Here is a tiny trained network, its code and every weight. The questions are about switching its units off for an input and a target symbol, where a switched-off unit gives its printed mean instead of its output.

import numpy as np


def w(rows, s, z=0):
    codes = np.array(rows[::2]) - 128.0
    scale = np.full(codes.shape[1], s)
    scale[-1] = z or s
    return codes * scale


def norm(h):
    return h / np.sqrt((h * h).mean(-1, keepdims=True) + 1e-5)


def f(y):
    return np.maximum(y, 0)


def softmax(a):
    e = np.exp(a - a.max(-1, keepdims=True))
    return e / e.sum(-1, keepdims=True)


def log_softmax(a):
    a = a - a.max(-1, keepdims=True)
    return a - np.log(np.exp(a).sum(-1, keepdims=True))


def net(x, mask):
    ids = ['ΘΠΩγεζηλμξτφψ'.index(c) for c in x.split()]
    T = len(ids)
    res = E[ids] + P[:T]
    u = 0
    for l in range(2):
        r = norm(res)
        for j in range(3):
            rows = slice(2 * j, 2 * j + 2)
            q, k, v = (r @ M[l][rows].T for M in (Q, K, V))
            z = softmax(np.where(np.tri(T) > 0, q @ k.T / 2**0.5, -1e9)) @ v
            o = O[l][rows]
            res = res + np.where(mask[u + j], z, o[:, -1]) @ o[:, :-1]
        u += 3
        y = f(norm(res) @ A[l][:, :-1].T + A[l][:, -1])
        res = res + np.where(mask[u : u + 16], y, B[l][:, -1]) @ B[l][:, :-1]
        u += 16
    return log_softmax(norm(res)[-1] @ U[:, :-1].T + U[:, -1])


Q, K, V, O, A, B = {}, {}, {}, {}, {}, {}
E = w([
[182,133,88,72,169,173],'Θ',
[222,110,117,98,169,134],'Π',
[208,121,99,95,131,138],'Ω',
[211,117,167,130,154,22],'γ',
[203,73,103,120,111,152],'ε',
[189,85,47,138,147,183],'ζ',
[150,98,201,142,113,65],'η',
[140,99,171,143,183,69],'λ',
[145,148,139,181,150,1],'μ',
[157,114,179,129,43,127],'ξ',
[122,228,94,58,200,87],'τ',
[168,163,89,177,53,113],'φ',
[101,112,218,90,119,204],'ψ',
],0.017)
P = w([
[210,174,173,186,169,159],'0',
[254,169,179,224,162,163],'1',
[180,54,158,30,89,81],'2',
[118,183,157,111,172,152],'3',
[189,179,143,207,149,177],'4',
[103,52,105,25,100,59],'5',
[74,191,146,98,158,148],'6',
[158,181,137,168,134,184],'7',
[24,71,61,52,103,80],'8',
[30,198,134,100,137,136],'9',
[124,186,132,133,121,182],'10',
[57,80,16,50,109,59],'11',
],0.012)
Q[0] = w([
[158,150,155,200,165,184],'L0H0',
[173,55,110,71,122,147],'L0H0',
[207,185,150,158,119,204],'L0H1',
[110,4,111,9,129,118],'L0H1',
[148,155,118,166,74,142],'L0H2',
[119,140,154,82,126,176],'L0H2',
],0.012)
K[0] = w([
[33,110,166,150,150,184],'L0H0',
[105,147,67,105,107,63],'L0H0',
[24,132,107,105,100,111],'L0H1',
[254,135,179,149,191,152],'L0H1',
[112,142,55,89,96,131],'L0H2',
[177,136,122,56,81,130],'L0H2',
],0.0092)
V[0] = w([
[208,202,130,139,103,85],'L0H0',
[91,49,111,72,50,44],'L0H0',
[254,54,150,93,236,154],'L0H1',
[161,171,221,107,89,149],'L0H1',
[75,179,104,176,49,137],'L0H2',
[79,41,107,61,109,197],'L0H2',
],0.0058)
O[0] = w([
[117,205,124,23,37,148,196],'L0H0',
[145,82,96,163,124,227,89],'L0H0',
[119,10,136,13,203,142,254],'L0H1',
[134,119,223,106,79,161,157],'L0H1',
[73,74,49,118,162,197,72],'L0H2',
[154,135,77,93,82,255,59],'L0H2',
],0.0038,0.0073)
A[0] = w([
[102,93,170,124,93,192,97],'L0N0',
[127,122,129,41,87,85,97],'L0N1',
[114,83,125,150,48,92,186],'L0N2',
[159,85,118,127,138,172,184],'L0N3',
[149,167,98,204,147,137,85],'L0N4',
[120,165,156,219,148,181,106],'L0N5',
[88,2,142,71,121,56,161],'L0N6',
[158,121,106,196,116,104,128],'L0N7',
[136,55,79,191,109,98,167],'L0N8',
[107,97,98,83,142,229,41],'L0N9',
[78,106,162,91,93,53,254],'L0N10',
[141,133,162,25,70,112,125],'L0N11',
[134,196,188,87,125,126,87],'L0N12',
[125,41,122,107,101,141,194],'L0N13',
[145,192,138,120,186,100,120],'L0N14',
[188,155,71,134,153,153,148],'L0N15',
],0.011,0.0025)
B[0] = w([
[115,189,136,103,203,168,145],'L0N0',
[183,182,137,116,129,134,212],'L0N1',
[119,104,79,67,152,108,164],'L0N2',
[117,126,136,161,139,63,195],'L0N3',
[89,122,178,122,94,146,159],'L0N4',
[163,161,185,109,118,70,150],'L0N5',
[140,147,105,173,162,146,254],'L0N6',
[91,152,124,76,102,146,157],'L0N7',
[115,115,160,48,176,130,160],'L0N8',
[138,119,110,142,130,117,189],'L0N9',
[100,130,59,191,148,195,222],'L0N10',
[244,118,113,150,131,145,227],'L0N11',
[112,110,159,136,96,87,191],'L0N12',
[136,143,74,145,147,116,199],'L0N13',
[127,85,142,137,131,114,200],'L0N14',
[122,125,145,156,96,76,204],'L0N15',
],0.011,0.0084)
Q[1] = w([
[159,214,206,225,87,63],'L1H0',
[75,116,128,57,113,225],'L1H0',
[91,221,252,150,86,128],'L1H1',
[178,168,155,163,76,29],'L1H1',
[192,94,73,226,109,32],'L1H2',
[111,34,54,18,228,255],'L1H2',
],0.01)
K[1] = w([
[76,254,43,90,114,243],'L1H0',
[243,154,215,156,123,128],'L1H0',
[164,212,88,79,72,107],'L1H1',
[80,177,19,77,128,108],'L1H1',
[68,102,49,165,162,134],'L1H2',
[191,36,172,126,141,34],'L1H2',
],0.0083)
V[1] = w([
[106,225,145,51,171,192],'L1H0',
[104,93,93,127,83,169],'L1H0',
[150,65,171,123,98,60],'L1H1',
[91,173,90,105,148,75],'L1H1',
[73,211,108,146,231,151],'L1H2',
[106,103,77,62,98,2],'L1H2',
],0.0082)
O[1] = w([
[144,207,162,40,192,131,7],'L1H0',
[214,83,254,211,97,89,3],'L1H0',
[96,107,170,135,145,220,232],'L1H1',
[132,133,136,149,190,64,132],'L1H1',
[135,45,199,109,136,187,111],'L1H2',
[105,140,152,92,47,35,176],'L1H2',
],0.0079,0.0049)
A[1] = w([
[137,80,200,159,210,183,125],'L1N0',
[215,96,151,135,104,200,182],'L1N1',
[106,181,190,185,94,165,254],'L1N2',
[120,253,216,80,128,148,185],'L1N3',
[52,112,78,12,165,255,158],'L1N4',
[29,166,89,197,232,119,177],'L1N5',
[125,190,129,45,142,51,79],'L1N6',
[96,197,188,26,81,102,63],'L1N7',
[138,238,54,36,189,138,75],'L1N8',
[87,108,219,152,139,52,31],'L1N9',
[80,193,152,69,152,212,117],'L1N10',
[213,61,143,31,84,104,154],'L1N11',
[103,146,89,156,41,60,31],'L1N12',
[55,159,87,203,78,100,152],'L1N13',
[158,200,161,172,102,177,190],'L1N14',
[161,124,182,68,98,179,140],'L1N15',
],0.0094,0.004)
B[1] = w([
[90,82,158,164,128,96,176],'L1N0',
[91,172,130,127,137,167,236],'L1N1',
[57,166,132,95,130,212,196],'L1N2',
[123,139,67,79,167,74,209],'L1N3',
[188,104,87,167,160,48,180],'L1N4',
[149,116,153,79,69,154,254],'L1N5',
[98,19,85,130,129,124,184],'L1N6',
[148,99,77,248,132,60,175],'L1N7',
[156,100,86,187,102,215,236],'L1N8',
[114,152,39,99,88,199,196],'L1N9',
[50,61,254,109,171,64,147],'L1N10',
[109,119,133,112,124,173,220],'L1N11',
[143,83,162,166,106,110,186],'L1N12',
[176,131,214,108,99,144,206],'L1N13',
[95,207,97,148,134,67,190],'L1N14',
[57,88,174,43,123,70,155],'L1N15',
],0.0095,0.006)
U = w([
[143,83,79,66,133,208,137],'Θ',
[178,102,195,45,167,116,174],'Π',
[225,191,159,16,97,114,69],'Ω',
[172,181,191,178,196,79,147],'γ',
[213,180,103,172,134,191,191],'ε',
[191,65,179,172,76,93,38],'ζ',
[85,202,165,236,126,188,88],'η',
[71,56,185,172,166,189,114],'λ',
[91,125,144,63,41,198,170],'μ',
[99,254,125,66,143,150,179],'ξ',
[88,72,51,60,154,83,124],'τ',
[93,200,109,168,91,45,120],'φ',
[70,146,180,91,225,94,253],'ψ',
],0.015,0.0044)

Each question gives the input, a string of symbols that net reads in full, and the target symbol t.
The units are the heads (2 rows each of Q, K, V and O) and the neurons (one row each of A and B). Each row of codes is followed by its name. A weight is (code - 128) times the scale printed after its matrix; where a second scale follows, it is the last column's (O, A, B and U).
mask holds one flag per unit, layer by layer, with each layer's heads first. A switched-off unit (its flag False) gives its mean, the last column of its rows in O or B, instead of its output. The means were averaged over made-up inputs and are rounded, as every weight is.
A unit's drop is (log p(t) with every unit on - log p(t) with that unit switched off) / (log p(t) with every unit on - log p(t) with every unit switched off).
The circuit of an input: a set's keep is (log p(t) with only the set's units on - log p(t) with every unit switched off) / (log p(t) with every unit on - log p(t) with every unit switched off). Starting from the 12 units with the biggest drops (on a tie, the unit counted first), units are removed one at a time, each time the one whose removal leaves the highest keep (on an exact tie, the one counted first), for as long as the keep stays at least 0.8.
units of the circuit, in order: the units of the circuit, biggest drop first
unit that matters most: the unit with the biggest drop
top k neurons: the k neurons with the biggest drops, biggest first
top k neurons in layer l: the k neurons of layer l with the biggest drops, biggest first
heads that matter: for each layer, one digit per head in row order, 1 if its drop is at least 0.15 and else 0, layers parted by /
drop of u: that unit's drop, to one decimal
input γ Θ ψ τ η ψ γ ε γ ζ η, target η: unit that matters most => L0N11
input ψ ε λ ξ μ ζ ε ψ ε μ λ γ, target ε: units of the circuit, in order => (L0N6 L0N1 L0N10)
input γ ε φ ε ε ζ Θ γ, target ζ: top 2 neurons => (L0N6 L0N14)
input τ λ Θ ψ τ, target ψ: units of the circuit, in order => (L1H2 L1H0 L1N10)
input λ λ τ φ ζ ψ μ ε, target ψ: top 2 neurons in layer 0 => (L0N0 L0N14)
input ζ μ ε ζ ζ ζ ε τ, target τ: units of the circuit, in order => (L1N6 L0N10)
input ε ζ ζ γ ζ ε ε λ φ φ λ, target φ: heads that matter => 010 / 000
input μ φ ζ η ψ Θ λ ε, target λ: top 2 neurons => (L0N10 L0N11)
input γ λ μ Ω Π μ τ μ, target τ: heads that matter => 010 / 100
input Ω μ η Θ τ ξ ζ ε, target ξ: heads that matter => 010 / 101
input φ ψ γ ε μ ε η ζ ζ μ Ω, target μ: heads that matter => 010 / 001
input ζ φ γ ε ζ Θ λ ε Π Ω η, target η: top 3 neurons in layer 0 => (L0N10 L0N12 L0N13)
input ζ ε Π η Ω ζ ξ γ, target ξ: heads that matter => 010 / 001
input μ τ Π ζ μ ζ ε η ζ ζ η τ, target Θ: units of the circuit, in order => (L1N8)
input μ φ ζ ξ ψ ε τ τ ζ φ ζ, target φ: heads that matter => 010 / 100
input ζ Ω ζ λ τ μ μ φ τ ε ε φ, target Θ: top 2 neurons => (L0N2 L1N8)
input ε τ μ φ, target φ: heads that matter => 010 / 000
input τ ζ Ω γ ζ ζ ε ε, target ζ: top 2 neurons in layer 0 => (L0N3 L0N15)
input λ Π η ζ ε, target η: top 2 neurons => (L0N10 L0N3)
input ζ ξ ε ψ, target ψ: unit that matters most => L1N10
input ζ ζ φ τ λ ζ Π, target Π: top 2 neurons in layer 0 => (L0N14 L0N11)
input η ζ φ ζ μ, target φ: top 2 neurons in layer 1 => (L1N9 L1N7)
input Ω ε μ φ μ, target φ: heads that matter => 010 / 001
input μ Π Θ Π φ ζ φ ψ λ ε, target ε: heads that matter => 000 / 000
input ζ τ φ ε τ, target φ: heads that matter => 010 / 000
input μ λ μ Π, target Π: top 2 neurons in layer 0 => (L0N10 L0N6)
input ε ε Π Ω ζ η ε τ λ τ μ μ, target Θ: unit that matters most => L1N5
input Θ ζ ζ φ ζ, target φ: heads that matter => 010 / 000
input ε ε ζ ε φ Ω τ ζ ζ Ω, target Ω: top 2 neurons => (L0N11 L0N10)
input ζ λ Θ ε λ φ μ Θ, target φ: drop of L1H1 => 0.2
